Here is a tiny trained network, its code and every weight. The questions are about switching its units off for an input and a target symbol, where a switched-off unit gives its printed mean instead of its output.

import numpy as np


def w(rows, s, z=0):
    codes = np.array(rows[::2]) - 128.0
    scale = np.full(codes.shape[1], s)
    scale[-1] = z or s
    return codes * scale


def softmax(a):
    e = np.exp(a - a.max(-1, keepdims=True))
    return e / e.sum(-1, keepdims=True)


def log_softmax(a):
    a = a - a.max(-1, keepdims=True)
    return a - np.log(np.exp(a).sum(-1, keepdims=True))


def net(x, mask):
    ids = ['ΓΘΞΠΣΦΩαβδζηλμτψ'.index(c) for c in x.split()]
    T = len(ids)
    res = E[ids] + P[:T]
    u = 0
    for l in range(3):
        r = res
        for j in range(2):
            rows = slice(2 * j, 2 * j + 2)
            q, k, v = (r @ M[l][rows].T for M in (Q, K, V))
            z = softmax(np.where(np.tri(T) > 0, q @ k.T / 2**0.5, -1e9)) @ v
            o = O[l][rows]
            res = res + np.where(mask[u + j], z, o[:, -1]) @ o[:, :-1]
        u += 2
    return log_softmax(res[-1] @ U[:, :-1].T + U[:, -1])


Q, K, V, O = {}, {}, {}, {}
E = w([
[42,167,73,97],'Γ',
[45,161,101,62],'Θ',
[183,152,108,254],'Ξ',
[114,83,124,117],'Π',
[100,106,166,95],'Σ',
[107,76,74,95],'Φ',
[33,47,137,140],'Ω',
[124,90,158,87],'α',
[40,96,54,133],'β',
[123,180,27,52],'δ',
[124,91,122,81],'ζ',
[131,40,1,74],'η',
[133,196,72,74],'λ',
[120,108,99,78],'μ',
[241,118,97,72],'τ',
[141,171,159,50],'ψ',
],0.02)
P = w([
[135,174,135,184],'0',
[147,155,137,148],'1',
[160,144,134,123],'2',
[153,127,139,103],'3',
[151,117,144,86],'4',
[154,108,143,72],'5',
[156,96,148,60],'6',
[150,94,154,42],'7',
[154,87,154,32],'8',
[159,77,168,17],'9',
[157,73,167,8],'10',
[148,69,160,2],'11',
],0.0086)
Q[0] = w([
[124,117,193,157],'L0H0',
[51,139,132,88],'L0H0',
[187,153,238,235],'L0H1',
[150,199,117,254],'L0H1',
],0.0072)
K[0] = w([
[69,117,30,189],'L0H0',
[187,66,125,117],'L0H0',
[249,150,164,254],'L0H1',
[173,158,142,245],'L0H1',
],0.0062)
V[0] = w([
[38,18,194,126],'L0H0',
[126,93,120,194],'L0H0',
[90,123,184,167],'L0H1',
[2,97,177,67],'L0H1',
],0.0077)
O[0] = w([
[14,59,246,161,114],'L0H0',
[98,239,227,218,44],'L0H0',
[64,103,227,218,72],'L0H1',
[51,4,218,31,255],'L0H1',
],0.004,0.0064)
Q[1] = w([
[79,119,177,2],'L1H0',
[151,70,95,50],'L1H0',
[223,99,20,111],'L1H1',
[141,179,179,196],'L1H1',
],0.0093)
K[1] = w([
[151,110,127,44],'L1H0',
[144,143,153,5],'L1H0',
[164,173,129,72],'L1H1',
[105,202,171,188],'L1H1',
],0.011)
V[1] = w([
[199,48,54,83],'L1H0',
[168,227,248,68],'L1H0',
[119,88,131,130],'L1H1',
[93,157,75,145],'L1H1',
],0.011)
O[1] = w([
[177,136,98,157,247],'L1H0',
[127,255,121,213,243],'L1H0',
[102,140,75,167,149],'L1H1',
[87,119,91,109,111],'L1H1',
],0.0094,0.012)
Q[2] = w([
[182,140,99,165],'L2H0',
[54,2,85,161],'L2H0',
[133,141,237,150],'L2H1',
[116,112,33,111],'L2H1',
],0.0065)
K[2] = w([
[104,77,50,235],'L2H0',
[125,157,51,2],'L2H0',
[74,133,122,150],'L2H1',
[150,122,221,145],'L2H1',
],0.0082)
V[2] = w([
[162,171,199,69],'L2H0',
[113,121,48,160],'L2H0',
[51,211,93,2],'L2H1',
[218,156,167,48],'L2H1',
],0.006)
O[2] = w([
[161,194,184,56,123],'L2H0',
[60,45,116,155,173],'L2H0',
[3,244,90,86,254],'L2H1',
[99,186,180,134,234],'L2H1',
],0.007,0.0049)
U = w([
[56,141,82,93,9],'Γ',
[76,128,160,26,124],'Θ',
[181,96,123,174,187],'Ξ',
[85,86,178,162,150],'Π',
[95,114,255,128,183],'Σ',
[117,84,74,118,111],'Φ',
[53,86,195,187,178],'Ω',
[127,97,207,114,211],'α',
[47,92,96,161,112],'β',
[145,134,51,38,39],'δ',
[132,104,133,97,185],'ζ',
[127,95,29,110,64],'η',
[123,186,91,156,152],'λ',
[129,113,104,97,116],'μ',
[212,124,133,120,117],'τ',
[115,201,133,178,127],'ψ',
],0.01,0.013)

Each question gives the input, a string of symbols that net reads in full, and the target symbol t.
The units are the heads (2 rows each of Q, K, V and O). Each row of codes is followed by its name. A weight is (code - 128) times the scale printed after its matrix; where a second scale follows, it is the last column's (O and U).
mask holds one flag per head, layer by layer. A switched-off head (its flag False) gives its mean, the last column of its rows in O, instead of its output. The means were averaged over made-up inputs and are rounded, as every weight is.
A unit's drop is (log p(t) with every unit on - log p(t) with that unit switched off) / (log p(t) with every unit on - log p(t) with every unit switched off).
The circuit of an input: a set's keep is (log p(t) with only the set's units on - log p(t) with every unit switched off) / (log p(t) with every unit on - log p(t) with every unit switched off). Starting from all 6 units, units are removed one at a time, each time the one whose removal leaves the highest keep (on an exact tie, the one counted first), for as long as the keep stays at least 0.8.
units of the circuit, in order: the units of the circuit, biggest drop first
unit that matters most: the unit with the biggest drop
which heads matter: for each layer, one digit per head in row order, 1 if its drop is at least 0.15 and else 0, layers parted by /
drop of u: that unit's drop, to one decimal
input Φ Σ δ Θ Σ μ α β ψ Γ, target ψ: which heads matter	00 / 10 / 00
input λ λ Σ ψ ψ λ τ Θ Σ Θ Σ, target Θ: unit that matters most	L0H1
input ζ α Σ Π ζ Ξ, target Ξ: which heads matter	01 / 00 / 01
input ζ Σ α Ξ ζ τ τ α, target Ξ: units of the circuit, in order	[L2H1, L1H0]
input η τ ψ ζ Θ, target Θ: units of the circuit, in order	[L0H1, L1H0]
input τ Γ τ τ, target τ: units of the circuit, in order	[L1H0, L2H1, L0H0]
input δ τ δ ψ Ξ Σ ψ Θ τ μ α τ, target Ξ: units of the circuit, in order	[L1H0, L2H0, L2H1]
input Σ α ζ α δ δ, target δ: units of the circuit, in order	[L1H0, L0H1]
input λ Φ Θ, target Θ: which heads matter	01 / 10 / 00
input Θ α Φ Σ τ α Φ, target Ξ: which heads matter	00 / 11 / 01
input λ Θ λ Σ, target Θ: which heads matter	00 / 11 / 01
input Σ α Θ Π ψ ψ β ψ ζ ψ ψ μ, target λ: which heads matter	00 / 10 / 00
input τ Ξ Π, target Ξ: which heads matter	00 / 00 / 01
input ψ μ Σ δ Ξ η α Ξ β ψ, target λ: units of the circuit, in order	[L1H0]
input Θ Θ α, target Θ: which heads matter	00 / 10 / 01
input α μ Γ Θ δ α Θ Γ, target Θ: units of the circuit, in order	[L1H0, L0H1]
input Σ τ ζ Θ τ λ, target τ: drop of L0H0	0.1
input δ ζ μ β Γ ζ α ψ ζ, target λ: drop of L1H1	0.1
input Σ η Σ Ξ Σ Ξ, target Ξ: drop of L2H1	0.7
input ψ Σ τ Π ψ ζ τ Γ ψ Π ψ Γ, target ψ: drop of L1H0	1.1
